Below are the code and all the weights of a small trained network. Each question names an input and a class and asks about switching units off, where a switched-off unit gives its printed mean instead of its output.

import numpy as np


def w(rows, s, z=0):
    codes = np.array(rows[::2]) - 128.0
    scale = np.full(codes.shape[1], s)
    scale[-1] = z or s
    return codes * scale


def norm(h):
    return h / np.sqrt((h * h).mean(-1, keepdims=True) + 1e-5)


def f(y):
    return np.maximum(y, 0)


def log_softmax(a):
    a = a - a.max(-1, keepdims=True)
    return a - np.log(np.exp(a).sum(-1, keepdims=True))


def net(x, mask):
    res = np.array(x, float).reshape(1, 5) / 4 @ E
    u = 0
    for l in range(3):
        y = f(norm(res) @ A[l][:, :-1].T + A[l][:, -1])
        res = res + np.where(mask[u : u + 5], y, B[l][:, -1]) @ B[l][:, :-1]
        u += 5
    return log_softmax(norm(res)[-1] @ U[:, :-1].T + U[:, -1])


A, B = {}, {}
E = w([
[188,54,99,192],'x0',
[158,116,242,175],'x1',
[125,156,154,206],'x2',
[75,3,111,117],'x3',
[94,108,3,198],'x4',
],0.0068)
A[0] = w([
[88,88,151,144,153],'L0N1',
[220,255,173,183,253],'L0N2',
[110,63,100,211,104],'L0N3',
[136,233,251,23,164],'L0N4',
[184,246,244,189,214],'L0N5',
],0.009,0.0044)
B[0] = w([
[252,124,235,69,162],'L0N1',
[37,5,124,134,253],'L0N2',
[212,162,70,83,181],'L0N3',
[87,28,90,43,249],'L0N4',
[28,2,139,254,255],'L0N5',
],0.0081,0.0083)
A[1] = w([
[107,138,34,89,101],'L1N1',
[95,129,126,122,127],'L1N2',
[222,111,2,166,2],'L1N3',
[97,164,36,72,251],'L1N4',
[184,43,136,57,194],'L1N5',
],0.0085,0.00062)
B[1] = w([
[158,225,123,148,192],'L1N1',
[184,150,7,64,154],'L1N2',
[147,107,129,155,216],'L1N3',
[74,169,176,95,192],'L1N4',
[150,160,83,116,254],'L1N5',
],0.011,0.0064)
A[2] = w([
[198,133,2,162,88],'L2N1',
[96,151,184,72,250],'L2N2',
[224,117,221,8,55],'L2N3',
[92,105,192,161,113],'L2N4',
[173,101,77,71,167],'L2N5',
],0.0074,0.0022)
B[2] = w([
[254,187,175,178,254],'L2N1',
[108,244,177,58,206],'L2N2',
[141,128,239,83,210],'L2N3',
[158,164,89,205,193],'L2N4',
[114,176,115,218,245],'L2N5',
],0.008,0.0038)
U = w([
[106,246,129,37,88],'0',
[240,184,104,148,144],'1',
[141,61,172,181,81],'2',
[144,127,221,30,9],'3',
[97,88,123,94,252],'4',
],0.012,0.0034)

Each question gives the input, the list of numbers given to net, and the class t.
The units are the neurons (one row each of A and B). Each row of codes is followed by its name. A weight is (code - 128) times the scale printed after its matrix; where a second scale follows, it is the last column's (A, B and U).
mask holds one flag per neuron, layer by layer. A switched-off neuron (its flag False) gives its mean, the last column of its row in B, instead of its output. The means were averaged over made-up inputs and are rounded, as every weight is.
A unit's drop is (log p(t) with every unit on - log p(t) with that unit switched off) / (log p(t) with every unit on - log p(t) with every unit switched off).
The circuit of an input: a set's keep is (log p(t) with only the set's units on - log p(t) with every unit switched off) / (log p(t) with every unit on - log p(t) with every unit switched off). Starting from the 12 units with the biggest drops (on a tie, the unit counted first), units are removed one at a time, each time the one whose removal leaves the highest keep (on an exact tie, the one counted first), for as long as the keep stays at least 0.8.
circuit, biggest first: the units of the circuit, biggest drop first
k most important neurons: the k neurons with the biggest drops, biggest first
top k neurons in layer l: the k neurons of layer l with the biggest drops, biggest first
drop when u is switched off: that unit's drop, to one decimal
input [-7,-6,1,6,1], class 0: circuit, biggest first : L0N5, L0N2
input [-8,5,-4,6,0], class 3: most important neuron : L0N5
input [-8,5,-7,8,1], class 3: 2 most important neurons : L0N5, L0N1
input [-7,-4,2,6,4], class 0: circuit, biggest first : L0N5, L0N2
input [2,-4,-7,8,-5], class 3: 3 most important neurons : L0N5, L2N3, L0N2
input [-5,3,4,8,4], class 1: 3 most important neurons : L0N5, L0N3, L1N5
input [-1,4,2,-5,-6], class 4: circuit, biggest first : L0N4, L0N2
input [2,-6,-8,-6,0], class 0: circuit, biggest first : L1N4, L0N5
input [0,-6,1,8,-5], class 3: top 2 neurons in layer 2 : L2N3, L2N4
input [-6,-8,1,0,7], class 0: 2 most important neurons : L1N4, L0N5
input [-6,8,-6,-4,-8], class 4: 2 most important neurons : L0N5, L0N4
input [-6,-8,1,-6,-2], class 4: top 2 neurons in layer 0 : L0N2, L0N4
input [-5,-1,1,0,-7], class 4: 2 most important neurons : L0N4, L0N5
input [6,0,-4,5,-5], class 1: top 2 neurons in layer 1 : L1N5, L1N4
input [-6,-4,4,7,5], class 0: 2 most important neurons : L0N5, L1N4
input [2,6,-1,6,3], class 1: top 3 neurons in layer 0 : L0N5, L0N3, L0N2
input [4,7,-5,6,4], class 1: drop when L0N3 is switched off : 0.1
input [-6,-7,-5,7,-3], class 0: drop when L0N5 is switched off : 0.2
input [-5,3,0,-3,-3], class 4: drop when L0N4 is switched off : 0.2
input [-1,-7,8,6,7], class 1: top neuron in layer 2 : L2N1
input [-4,-7,-4,8,2], class 0: top 2 neurons in layer 0 : L0N5, L0N2
